(in the rows, 128 means zero)
Each row is followed by its class; each block has classes of its own.
[120 117  87  82 141 123  96 132 138  91 100 122 163 160  85 144 145  66
 141 145 130 120 160 136 215 128 201 149 191 110 130 137 138 142 137] | fosat
[142 122 183 182 138 117 115 149 115 146 118 172 122 117 147 128 117 123
 178 159 153 123 108 145 123 128  99 122 113 116 162 184 158 137 132] | fosat
[134 133 119 113 128 138 135 121 126 122 133 115 127 122 126 131 129 134
 126 121 129 128 132 127 126 134 132 114 123 130 115 110 121 119 132] | Dod
[120 135 124 131  94 140 158 111 135 131 164 107  99 123 157 124 121 181
  97 101 112 134 120 114  64 128  99 121  90 137 111  91 111 111 113] | puv
[150 131 207 183 131 121 153 147 106 178 152 144 111  98 158 110 111 177
 139 139 139 139 103 132  63 129  59 100  75 140 143 135 126 124 148] | Fusip
[147 129 171 161 139 122 147 139 107 139 169 122 124 100 144 128 128 174
 130 127 132 140 114 114  80 142  94 111 126 128 125 127 101 109 175] | Gonom
[127 136 157 174  99 138 184 109 132 151 184 100  76  98 178 119 120 237
  84  88 116 148 101 106   4 134  66 117  61 157  96  79  82 111 137] | Kekiv
[125 119 144 136 128 128 133 132 129 134 121 139 127 132 125 120 134 131
 141 140 135 128 124 141 130 120 131 128 126 131 138 135 152 133 109] | vimo
[105 133  54  70 113 145 127 108 153  91 125 104 136 155 107 141 140 101
  94 115 118 121 160 112 150 127 192 150 177 123 103  86 114 133 133] | fosat
[139 128 199 181 130 121 160 140 112 169 158 144 105 101 167 109 112 189
 121 125 137 139 100 131  54 131  58 105  67 146 132 122 127 121 140] | puv
[129 142 149 145 111 132 162 111 134 147 174 115  92 104 155 119 124 197
  87  98 120 143 110  98  34 131  83 121  92 149 112  87  93 103 138] | papef
[133 124 133 145 138 123 121 136 115 126 128 142 136 127 133 131 132 123
 148 140 137 124 128 138 125 132 134 130 146 121 141 143 133 130 144] | Gonom
[131 126 125 120 127 126 128 127 120 119 122 119 136 133 119 131 131 120
 139 135 131 123 130 139 144 132 132 113 127 126 122 126 137 124 124] | vimo
[156 130 174 168 148 105 137 140 103 142 167 125 123  95 146 135 125 167
 139 124 133 135 112 106  85 144  91 118 125 124 122 132  92 113 185] | Tuki
[153 139 188 178 119 124 165 130 112 161 196 102  98  71 168 127 116 222
 103  99 113 141 103  84  23 148  49  98 101 141 106  95  52 115 177] | Fusip
[126 120 106 116 126 120 107 127 126 119 123 126 141 134 114 138 131 100
 139 130 134 119 141 134 151 122 144 138 151 121 141 145 132 140 115] | musuv
[123 133  90  96 114 134 129 110 133 109 154 101 125 122 121 146 134 141
 105  98 102 124 143 100 108 130 136 141 159 130 114  95  84 124 127] | Fusip
[135 136 125 120 117 145 150 116 130 127 157 108 113 117 138 130 127 160
 115 110 122 129 127 112  90 133 122 114 115 134 112  91 107 116 132] | Dod
[134 122 169 154 126 122 132 136 120 146 125 143 124 123 139 118 127 133
 144 140 135 132 117 139 113 121 106 124 104 132 142 146 153 136 116] | reb
[136 134 153 156 124 130 146 123 127 133 161 135  96 107 157 129 125 171
 129 118 125 136 108 100  75 131  98 125 121 125 129 119 105 115 138] | vola
[129 119 107 115 134 112  98 131 119 120 124 131 146 135 110 140 132  96
 146 130 127 120 141 129 162 130 147 149 164 119 144 150 121 135 132] | papef
[126 125 112 107 138 135 114 127 123 116 107 127 148 146 108 123 134  93
 148 152 136 125 136 159 181 129 163 123 133 124 137 141 161 131 111] | Gonom
[112 114  82  93 119 120  83 132 138  96  73 138 161 173  97 131 134  59
 166 156 131 108 151 169 222 116 187 142 145 110 148 164 185 147  84] | vimo
[140 125 146 144 134 120 123 136 110 138 143 131 129 111 134 136 124 139
 146 127 126 123 125 129 114 132 105 124 127 129 138 140 113 131 139] | Fusip
[117 117  79  97 119 129 105 116 135 101 117 116 143 147 108 137 134  92
 126 123 122 119 152 125 166 126 162 153 164 123 128 130 123 139 115] | Kekiv
[133 127 137 127 137 125 128 130 120 124 124 125 133 132 125 128 126 117
 141 139 135 128 127 141 143 131 127 116 122 125 129 129 139 125 123] | puv
[143 119 170 155 154 111 124 149 107 140 135 142 140 118 123 129 128 131
 161 147 144 129 119 132 148 136 120 129 141 117 143 163 128 136 160] | Biri
[138 109 186 173 142 111 101 159 105 151  95 168 146 135 131 120 119  98
 191 172 149 122 116 177 174 123 118 127 102 118 166 200 190 162 115] | reb
[128 129 110 111 128 121 127 123 130 108 144 104 134 130 115 139 141 135
 117 117 122 134 137 106 123 137 147 142 163 122 116 111  98 118 157] | papef
[132 131 151 144 120 133 149 125 125 137 148 131 115 117 146 118 127 158
 114 124 126 138 118 122  78 126 103 115 109 138 132 115 123 116 120] | Gonom
[110 116 105  99 130 130 108 127 145 113  90 135 145 159  98 123 141  77
 140 151 141 125 146 152 183 110 181 147 152 123 145 146 171 149  89] | musuv
[149 124 183 184 139 113 136 153  96 153 138 151 130 108 148 128 122 142
 162 148 151 127 115 135  91 138  88 117 117 122 144 158 132 124 168] | vimo
[145 127 172 159 132 124 157 135 111 145 175 117 111 103 147 129 130 177
 120 119 130 144 114 102  76 138  94 117 125 129 117 111  95 110 176] | vola
[111 130  73  87  98 133 129 106 148  94 139  96 124 146 129 136 130 134
  94  99 107 125 143 118 122 125 149 136 127 130 107  89 114 120 102] | puv
[131 123 116 113 138 118 120 135 127 113 130 113 147 136 108 139 138 110
 133 132 135 128 143 124 150 131 154 136 163 116 125 131 117 131 152] | musuv
[120 129 139 130 123 127 130 128 137 133 117 138 124 135 126 117 128 128
 125 134 133 136 124 136 118 118 127 133 113 136 137 131 147 126 110] | papef
[135 126 142 149 135 119 124 137 117 135 131 138 131 124 135 136 125 127
 143 137 140 123 127 136 123 135 123 128 132 123 132 141 128 132 156] | fosat
[114 137  72  71 108 156 146  94 148  98 145  83 119 138 116 136 140 136
  81 100 107 131 142 105 128 132 161 133 146 132  87  68 107 122 116] | reb
[147 127 208 190 146 113 138 149 104 175 122 165 124 110 153 109 114 149
 158 153 151 134 102 149 101 126  80 109  74 133 151 160 153 137 136] | Tuki
[128 115 150 140 134 118 117 146 125 132  93 156 142 142 120 120 132  97
 163 159 145 122 127 154 159 118 138 130 126 121 155 163 172 141 105] | vimo
[132 119 112 104 135 124 113 134 132  99 123 122 147 136 108 139 141 102
 143 131 128 123 147 119 162 131 164 135 178 114 129 135 120 130 137] | Dod
[128 137 155 162 107 134 149 128 125 157 141 129 104 119 163 121 112 175
 120 124 131 132 110 143  81 131  92 111  55 137 126 125 134 125 122] | fosat
[161 138 200 192 139 114 150 138  95 162 164 137 103  84 165 128 111 185
 152 131 147 133  90 124  66 142  49  92  76 130 133 145 114 105 161] | Biri
[130 118 136 120 141 121 128 136 121 117 141 119 142 131 114 133 134 125
 133 131 128 130 135 122 148 135 139 133 158 121 124 128 117 129 151] | puv
[127 117 115 119 129 113 110 129 121 112 131 128 142 131 124 136 128 109
 134 124 124 120 139 129 141 128 132 139 152 125 137 136 126 133 122] | puv
[103 124  79  76 118 148 130 110 158  95 113 121 133 158 104 118 144 109
  93 123 117 134 142 130 157 116 182 144 154 134 117 102 144 133  86] | Gonom
[119 132  80  95 115 130 124 104 138 101 147 103 129 130 117 142 134 129
 104 101 107 125 142 103 122 126 153 149 158 127 108  97 102 127 123] | Tuki
[131 119 145 145 143 117 106 147 114 132 100 156 149 138 118 130 127  87
 173 160 150 124 133 150 162 127 144 139 148 116 153 169 154 141 144] | papef
[127 122 164 152 131 128 131 139 124 146 116 153 126 132 135 117 126 122
 141 152 144 129 121 148 127 122 121 123 110 133 147 148 161 141 114] | fosat
[123 124 130 134 112 130 133 130 128 132 125 128 126 136 138 122 121 142
 132 131 128 124 124 146 124 131 120 123  91 129 129 130 147 131 115] | vimo
[143 120 174 174 145 110 120 155 101 152 114 162 140 125 141 124 123 116
 173 158 156 127 120 151 135 127 114 125 125 116 157 169 154 142 156] | vola
[130 141 134 153 105 139 158 109 135 120 167 115  84 103 160 132 127 190
 110 101 118 140 111  86  36 131  88 121 114 132 109 100  87 104 134] | Kekiv
[114 116  88 105 118 127  89 129 141  99  77 137 152 170 104 127 132  60
 164 156 136 116 150 162 205 114 179 142 143 112 149 162 178 150  88] | Kekiv
[134 123 136 136 126 120 114 137 114 134 125 137 137 126 127 133 123 116
 150 137 125 121 134 137 133 126 116 126 135 124 143 148 129 134 123] | Fusip
[124 130 105 113 116 138 125 114 147 102 135 129 114 125 131 136 132 134
 129 113 121 125 132 108 112 123 144 138 151 124 124 117 117 121 114] | Dod
[100 139  52  74  84 147 133  93 163  88 142  89 112 152 123 134 135 142
  80  93 100 130 143 106 107 120 166 146 132 134  99  75 110 116  97] | papef
[122 125  99 100 127 138 118 115 136 107 108 113 136 149 108 126 135 100
 137 138 131 129 143 143 172 127 160 127 135 127 121 119 143 132 113] | Kekiv
[113 124 105  95 122 138 131 122 143 112 120 122 135 149 111 122 133 103
 115 133 125 129 145 126 149 117 158 137 157 127 128 113 142 129 102] | puv
[144 121 198 177 136 117 137 147 108 158 126 157 122 112 147 118 124 138
 155 149 143 133 108 137  99 124  85 120 102 128 150 160 151 136 128] | reb
[122 122  83  92 118 133 113 120 136 103 129 119 141 135 111 143 135 104
 125 114 113 118 153 112 146 125 162 146 176 119 126 119 111 134 116] | Dod
[146 129 190 183 134 120 134 146 111 152 140 157 108 103 156 121 118 159
 169 146 137 132 103 132  85 131  78 115 102 126 150 160 131 126 139] | Fusip
[130 141 123 114 121 143 151 113 131 131 152  99 110 118 133 123 128 165
 103 113 118 137 124 123  98 135 118 110 102 142 106  85 108 116 130] | Fusip
[116 128 107 104 121 132 134 121 147 116 125 121 124 140 122 121 136 125
 110 123 131 131 135 125 125 118 150 136 130 132 125 112 132 133 108] | musuv
[132 113 153 148 141 117 104 145 123 132  88 160 143 143 118 118 129  86
 178 167 151 126 130 158 172 116 138 132 131 119 164 177 174 146 110] | Kekiv
[124 121 109 118 132 124 109 139 129 113 100 135 151 149 113 134 134  79
 149 150 148 121 147 143 164 121 169 143 160 113 143 150 149 144 130] | musuv
[120 128  96 107 103 133 124 117 138 108 124 111 125 142 131 134 134 123
 120 117 113 126 137 126 131 123 148 137 129 121 120 116 131 131 102] | reb
[146 120 164 163 141 108 124 144  98 146 154 141 132 106 141 136 117 133
 149 132 134 121 121 123 104 136  83 122 137 123 145 153 117 124 149] | puv
[119 120 116 121 125 135 109 134 132 121 107 143 140 155 123 121 128 102
 156 151 131 120 131 165 174 121 164 133 114 120 150 154 170 145  96] | Gonom
[143 124 133 145 133 107 113 131 109 128 139 133 137 116 132 141 124 121
 147 125 125 121 129 120 122 131 114 133 144 119 136 144 112 129 140] | Tuki
[123 130 121 129 113 129 125 127 134 127 122 122 122 138 131 131 126 128
 139 134 134 126 129 144 130 119 135 121 103 123 134 137 144 129 107] | musuv
[129 131 144 151 125 121 122 132 130 125 122 148 113 124 140 125 129 132
 150 137 135 134 114 124 104 124 116 133 125 122 142 150 136 120 121] | papef
[114 135  67  84 102 140 141  99 145 103 173  82 116 126 127 143 134 151
  74  84 107 126 146  87  85 127 146 144 152 135  99  73  79 119 128] | musuv
[151 113 174 175 150  97  97 160  93 149 112 169 150 119 133 138 119  92
 190 160 150 115 125 155 153 134 104 126 132 112 169 195 148 143 147] | fosat
[142 122 149 141 142 122 130 140 114 121 154 126 137 118 124 135 136 136
 137 133 130 133 127 117 117 137 125 124 157 122 131 136 111 118 161] | Gonom
[152 137 199 193 131 123 152 138 108 166 171 142  92  85 170 123 110 202
 146 122 131 135  90 119  44 136  50 103  74 137 133 136 105 117 152] | Fusip
[123 129  95 108 131 127 124 124 130 105 123 121 138 139 111 137 136 102
 124 130 130 125 142 119 145 128 162 147 175 117 123 124 122 130 134] | Biri
[144 129 177 177 130 115 137 137 118 140 144 151 105 107 158 127 121 157
 150 133 138 133 100 116  79 125  83 121 109 121 144 149 130 119 135] | vola

A new block, with new classes.
[155 142 137 143 116 160 141  99 152 137 153  96 182 131 173 111 135 153
 156 170 123 111 145 136 142 125 169 148 134 145 125 119  95 145 152] | Tuno
[136  78 139 125 125 151 125 180  26 138  89 191  61 113  86 167 133 120
  70 177 185 237 124 103  47 182 131 153 143 130 152 143 132 136  95] | Nibe
[119 125 155 114 166 142 137 138 113 132 126 129 113 117 150  81 148 140
 111 157 140 140 126  96 102  98 140 145 104 131 132 130 127 161 118] | Nibe
[151 148 126 103 110 129 123 116 141 125 156 132 202 127 160 157 143 127
 161 157 130 165 135 150 154 130 129 104 170 129 124 127  95 144 153] | ros
[165 143 165 140 148 131 141 141  99 171  87 112  85 102 179  62 128 127
 168 130 105 157 126 146   4 110 168 149  96 128 139 114 142 146 125] | ros
[142  98 180  99 168 104 115 141  41 166  87  66  75 101 150  74 174 168
  98 167 120 225 123 158 132 138 165 194 108 139 124 127 154 150  84] | ros
[126 141 143 116 145 168 125  95 152 118 148 126 124 133 125  98 112 124
 134 117 132  65 134 127 142  76 113 133  92 128 128 105  97 118 131] | kiz
[178 228 170 104 198  54 157 133 183 151 120 150 241  91 219 105 185 163
 212  97 139 114 148 132 207  81 152 158  98 178 108 118 155 112 138] | kiz
[121  99 114 110 119 122 107 154 112 150 139  78 125  79 131 113 137 163
 142 140  68 147  99 207  90 136 157 170 126 118 127 131 126 152 126] | Tud
[136  95 144 163 190 110 147 138  96 161 109 127 101 106 177  96 173 162
  95 128 105 112 113 107  99 110 149 148  82 106 137 137 161 169  78] | Tuno
[115 117 111 126 149 144 145 114 115 117 140 137 113 110 127 104 140 153
 127 143 134 117 117  78  95 109 134 135 108 113 140 146 113 161 127] | Tuno
[117 124  98 129 179  90 119 175 156 156  99 159 170  62 156 123 170 142
 164 164  78 149 138 173 113 131 149 136 131 105 133 176 132 198 159] | Tud
[145 116 130 115 109 128 121 142 105 141 123  90 131  82 132 103 124 144
 169 168 120 159 108 137  79 129 161 149 117 133 130 133 129 149 132] | mas
[133 121 132 106 106 134 108 137 112 127 142  91 140  79 142  81 127 153
 183 173 111 171  91 131  70 111 150 173 105 146 132 137 108 148 141] | Tuno
[128 156 159 113 150 142 136 116 141 109 168 130 173 121 161  81 119 111
 148 114 158 115 138  92 106  95 136 163  82 122 117 112 131 150 131] | Nibe
[ 86 167 156 131 202 194 201 113 123 133  84 210  71 153 112 140 143 102
 131  83 153  82 169 159 142 110 147 135 101 141 179 111  90  96 160] | mir
[157 132 131 138 126 150 145  90 122 129 127 102 181 121 163 151 146 130
 130 160 127 141 153 149 160 149 161 105 146 119 128 123  99 161 134] | Kife
[133 150 125 155 194 190 152  62 182 116 177  88 161 145 147 123 141 133
 167 141 115  53 149  68 185  84 134  82  34 159 118 144  61 128 136] | vek
[151 150 114 119 124 137 132 111 116 152 141 116 186 113 140 154 144 130
 172 159 135 120 142 126 145 125 143 114 149 115 129 117  98 155 137] | mas
[ 93 169 103 144 170  78 127 181 179 170  88 151 195  58 177 107 187 144
 221 160  87 122 151 153 136 111 162 146 142 112 141 167 133 214 167] | lif
[132 112 148 111 172 120 159 129 119 138 146 128 125 127 167  79 151 174
  96 136 110 104 119 103 102 106 146 145  98 140 120 133 146 144 106] | mir
[131  89 105  97 132 111 136 190   8 193 134 172 153 110 137 197 204 140
  86 228 118 178 126 142 136 166 128 167 202 103 135 134 116 213  88] | mir
[133 121 142 120 136 123 139 165 102 142 129 109 147  90 159  94 144 132
 156 163 124 178 116 159  71 154 171 168 120 125 145 138 132 145 121] | zor
[118 155 138 120 140 163 140  95 180 116 147  93 142 159 123 100 139  90
 160 119 160  77 158  90 161  90 109 125  94 115 135 105 102 128 110] | lif
[134 132  93 154 155  88 128 144 150 168  98 133 178  78 172 124 171 133
 166 146  85 136 150 176 124 137 153 122 136 103 132 153 146 182 147] | lif
[121 137 136 112 159 155 152 138 185 100 155 140 149 121 120  95 118  77
 158 132 160 102 164 102 138 112 125 149 103 124 145 138 108 140 149] | lif
[121 120 136 128 208 125 140 124  49 152 130 129  86 116 149 115 187 143
  99 135 132 133  95  84  99  70 125 112  96  90 133 133 132 172  89] | Nibe
[131 124 146 116 146 130 135 123  88 141 133 155 139 117 137 109 127 158
  85 141 140 111 113  71  94 111 140 123 126 108 124 119 143 152 108] | degi
[146 144 110 147 109 140 130 105 126 141 125 106 167 115 140 155 139 119
 150 150 125 137 147 160 159 155 146 133 156 127 128 121 100 137 143] | Tuno
[108 100 169  83 166 152 116  87  89 129 145 108 108 154 133  66 140 208
 104 166 118 122  98 106 122  84 128 125  93 137 145 119 116 136 118] | degi
[114 109 157  93 155 136 145 140 112 107 194 164 117 125 150  70 115 166
  73 157 161  89  88  60  86  47 136 132  67 129 104 109 154 138 134] | Kife
[142 102 142 127 155 131 123 145 121 115 132 149 110 121 155  92 134 164
 123 172 137 163 113  56  81  91 133 153  86 144 115 158 127 159 135] | Tuno
[161 100 219  97 241 104 133 193 195 132 172  96 128 187 135  77 110 162
 112 129 120 109 149 142  11 124  88 202  71 136 148 156 172 171  62] | vek
[185 126 139  90  98 128 115 137 120 138 174 131 219 124 151 149 110 118
 137 158 131 140 138 159 138 134 123 152 170 127 125 110 117 147 139] | zor
[128 170 201 119 197 187 180 116 152 132 130 113 138 175 133  91 125  54
 147 120 168 110 182 140 120 106 137 172  64 118 156 103 116 135 129] | vek
[139 138 172 143 154 143 156 104 123 128 151 121 136 124 169  72 129 150
 117 137 147  87 111  80  81 100 150 130  81 141 131 132 143 140 105] | lif
[136 155 130 117 119 164 136  95 137 118 166 114 186 128 149 131 123 166
 140 157 146 106 151 118 161 135 156 129 149 147 129 123  83 146 147] | zor
[135 149 102 174 170  83 137 145 146 166  83 164 174  56 163 125 160 129
 157 124 100 105 142 145 119 130 163 108 137 102 138 159 166 185 152] | Nibe
[129 129  97 139 176  86 124 159 148 152 119 132 165  81 155 132 169 155
 148 149  94 118 135 149 117 106 150 128 120  96 120 157 146 195 140] | Kife
[128 124 142 119 157 132 151 124  92 143 133 133 124 120 159  88 154 158
 105 139 137 124 123  94 101  91 156 119  92 117 137 125 153 157 124] | mir
[122 162 172 156 164 151 146  99 150 109 134 171 147 148 133 105 109 114
 124 111 191  73 147  90 133 107 136 127  77 125 141 128 147 118 138] | zor
[112 177 120 167 195 102 145 171 171 145 131 159 175  78 199  96 170 158
 181 126 107 107 142 131  58 127 172 140 107 120 138 181 128 182 144] | Tud
[124 150 157 125 163 158 151 105 165  92 149 131 149 125 143 101  98  97
 138 121 159  98 160 116 108 118 138 131  96 113 126 111 109 150 145] | Kife
[138 157 159 130 207 163 130 100 150 117 122 143 114 134 125  94 115  90
 173 131 159 110 166  89 106  88 115 137  66 129 128 123  94 141 149] | Nibe
[156 143 123 127  96 158 142  68 123 105 126 113 156 128 147 128 150 101
 163 157 156 131 161 115 185 141 133 119 139 145 145 124 101 146 143] | mir
[135 169 161 126 153 164 145  82 151 109 132 143 151 144 135 106 120  98
 148 124 173 106 155 111 127 108 130 132  73 128 131 116 118 130 143] | Tud
[122 113 126 114 121 113 110 166 121 131 131 111 118  74 130  88 119 141
 177 149 114 152 100 160  57 126 146 158 104 135 140 140 140 138 139] | mas
[124 116 111 118 109 135 107 133 116 121 137 106 108  70 126 104 129 144
 180 151 129 141 101 148  83 119 143 138 114 132 140 122 113 132 133] | mas
[144 143 172  98 137 151 170 100 165  94 179 127 189 143 199  68 114  95
 119 122 165 122 162 109 136 121 130 135  82 144 126  86 134 130 127] | lif
[125  77 153 109 196 177 133 108  82 165  83 103  76 125  98 111 153 241
 118 158 132 169 137 132 139 112 188  72 112 114 196 126  96 126 132] | kiz
[201 112 162 157  84  74 123 105  57 130 133 122 128 113 168 152 118 173
  99  67 179 194  82 186  55 153 158 157 105 111 115  64 239  82  90] | Tuno
[119 107  97 165 205  86 116 176 153 160  95 162 143  59 171 130 180 184
 153 158  75 146 136 165  91 137 164 133 141 106 131 178 135 202 143] | Nibe
[118 154 163 110 162 158 139 108 171  94 135 137 140 119 151  81 121  93
 156 128 162 121 153 104 123  95 119 134  94 131 134 116 101 141 140] | lif
[127 106 139 116 154 110 136 148  89 142 159 109 126 144 152 113 136 148
 123 146 107 125  95 104  96  94 128 110  96 111 121 127 143 152 118] | Kife
[141 158 160 114 165 159 148  85 147 122 143 120 147 137 139  93 110  98
 130 115 149  90 152 112 141  94 135 129  83 117 113  97 116 125 142] | Tud
[103 123  89 220 173  73 100 171 187 132  96 130  81 136 110 146 119 114
 181 118  94  93 172 155 138 216 108 126 177 141 129 191 126 119 145] | Nibe
[129 102 139 125 170 127 140 136 111 138 145 134 121 123 156  96 145 155
 101 136 116 118 106  92  87  92 129 143  93 110 128 134 134 157 103] | Tuno
[130 115 144 122 153 126 146 135 111 122 130 141 119 116 153 102 141 146
  98 143 144 127 120  93  89 110 137 112 108 116 135 129 142 155 108] | Kife
[137 135 166  86 140 129 120 158 120 129 157 105 165  88 173  77 143 161
 157 146 119 169 110 141  73 114 159 186 113 138 130 135 113 155 117] | Tud
[137 145 149  91 168 112 137 166 157 127 110 112 177 121 159 157 161 130
 144 126 110 202 144 149 168 134 139 134 185 132 119 140  94 148 131] | Nibe
[173 103 145 117 132 158 127 110 173 119 122 122 200 119 149 155 120 134
 152 172 105 164 162 176 173 169 142 134 136 152 127 139  77 137 143] | kiz
[106 119 111 161 188  57 124 145 153 158  44 161 146  57 146 131 171 178
 150 138  89 120 129 136 104 161 140 106 162  87 139 177 159 206 103] | mas
[132 135 110 151 181  89 135 146 177 140 114 129 183  92 203 109 175 161
 166 127  82 124 149 144 113 112 164 131 128  93 118 160 131 195 141] | Kife
[126 139 149 102 112 128 126 155 143 131 142  97 149  90 159  72 128 151
 184 156 113 172 104 151  70 116 173 157 116 144 130 132 124 137 152] | ros
[172 113 157 114 141 163 143  89 121 126 158  74 135 155 152 131 142 169
 116 157 133 122 147 141 156 122 153 142 122 146 124 103 110 146 118] | mir
[168 118 186 127 190 157 194  81 130 100  93 118 125 129 141 114 131 134
  63 111 153 144 143  53 128 140 152 112  72 150 131 151 145 150  83] | Nibe
[128 147 124 127  99 131 109 138 114 143 140  91 161  99 134  98 137 159
 183 160 140 157 115 153  92 115 173 157  98 125 134 130 137 133 148] | kiz
[145 160 148 113 160 163 163 108 154  82 163 136 134 121 163  80 115  69
 138 109 175 109 161 110 133  97 125 141  72 132 132 107 113 123 145] | kiz
[147 144 138 122 125 145 134 113 137 136 145 110 193 122 167 129 141 130
 149 164 122 138 150 132 163 132 150 135 151 141 118 131  90 152 143] | lif
[127 156 161 106 130 142 111 147 103 142 130 118 140  83 149  67 129 157
 178 159 139 162 106 142  50  99 179 178 106 135 139 116 123 133 151] | degi
[155 117 153 156 119 112 117 168 156 140 123 112 176  78 180  68  98 158
 177 177 112 175 135 131  22 183 196 157 117 137 119 156 146 161 149] | Tud
[132 130 146 110 143 115 121 148 121 130 120 134 141 106 163  96 137 153
 124 134 111 140 121 109 100 114 136 145 133 127 128 133 134 160 120] | degi
[142 106 153 125 181 111 120 150  89 153 108 154 117 104 157 103 150 160
 111 147 115 136 119  94  93 111 130 137  89 126 138 134 151 167  98] | degi
[119 108 139 134 171 137 148 140  90 141 130 144 101 122 158  93 146 161
 107 160 128 127 115 103  86 107 153 135  86 121 135 136 141 159 124] | zor
[132 127  88 151 169  84 128 162 157 152 110 154 182  76 166 142 163 169
 172 144  90 147 139 165  96 146 156 115 128  99 132 164 141 179 146] | kiz
[134 108 154 103 168 126 147 132 109 124 120 129 129 108 150 104 146 162
 111 156 126 143 119  80 104 108 142 136 104 125 124 140 125 175 103] | Kife
[126 149 145 100  91 119 118 150 123 141 161 101 177  86 151  94 134 159
 164 163 133 158  95 151  80 120 169 148 144 132 130 122 135 142 135] | ros
[ 93 101 100 130 181  91  85 182 131 155  84 171 154  54 183 104 172 209
 167 183  67 167 125  92  89  96 146  87 136 104 140 183 101 233 148] | Kife
[138 102 136 109 142 158 140  95 105 102 164 130 105 135 128  96 133 152
 100 143 172 112 126  76 112 109 125 139  91 128 137 127 124 133 102] | mas
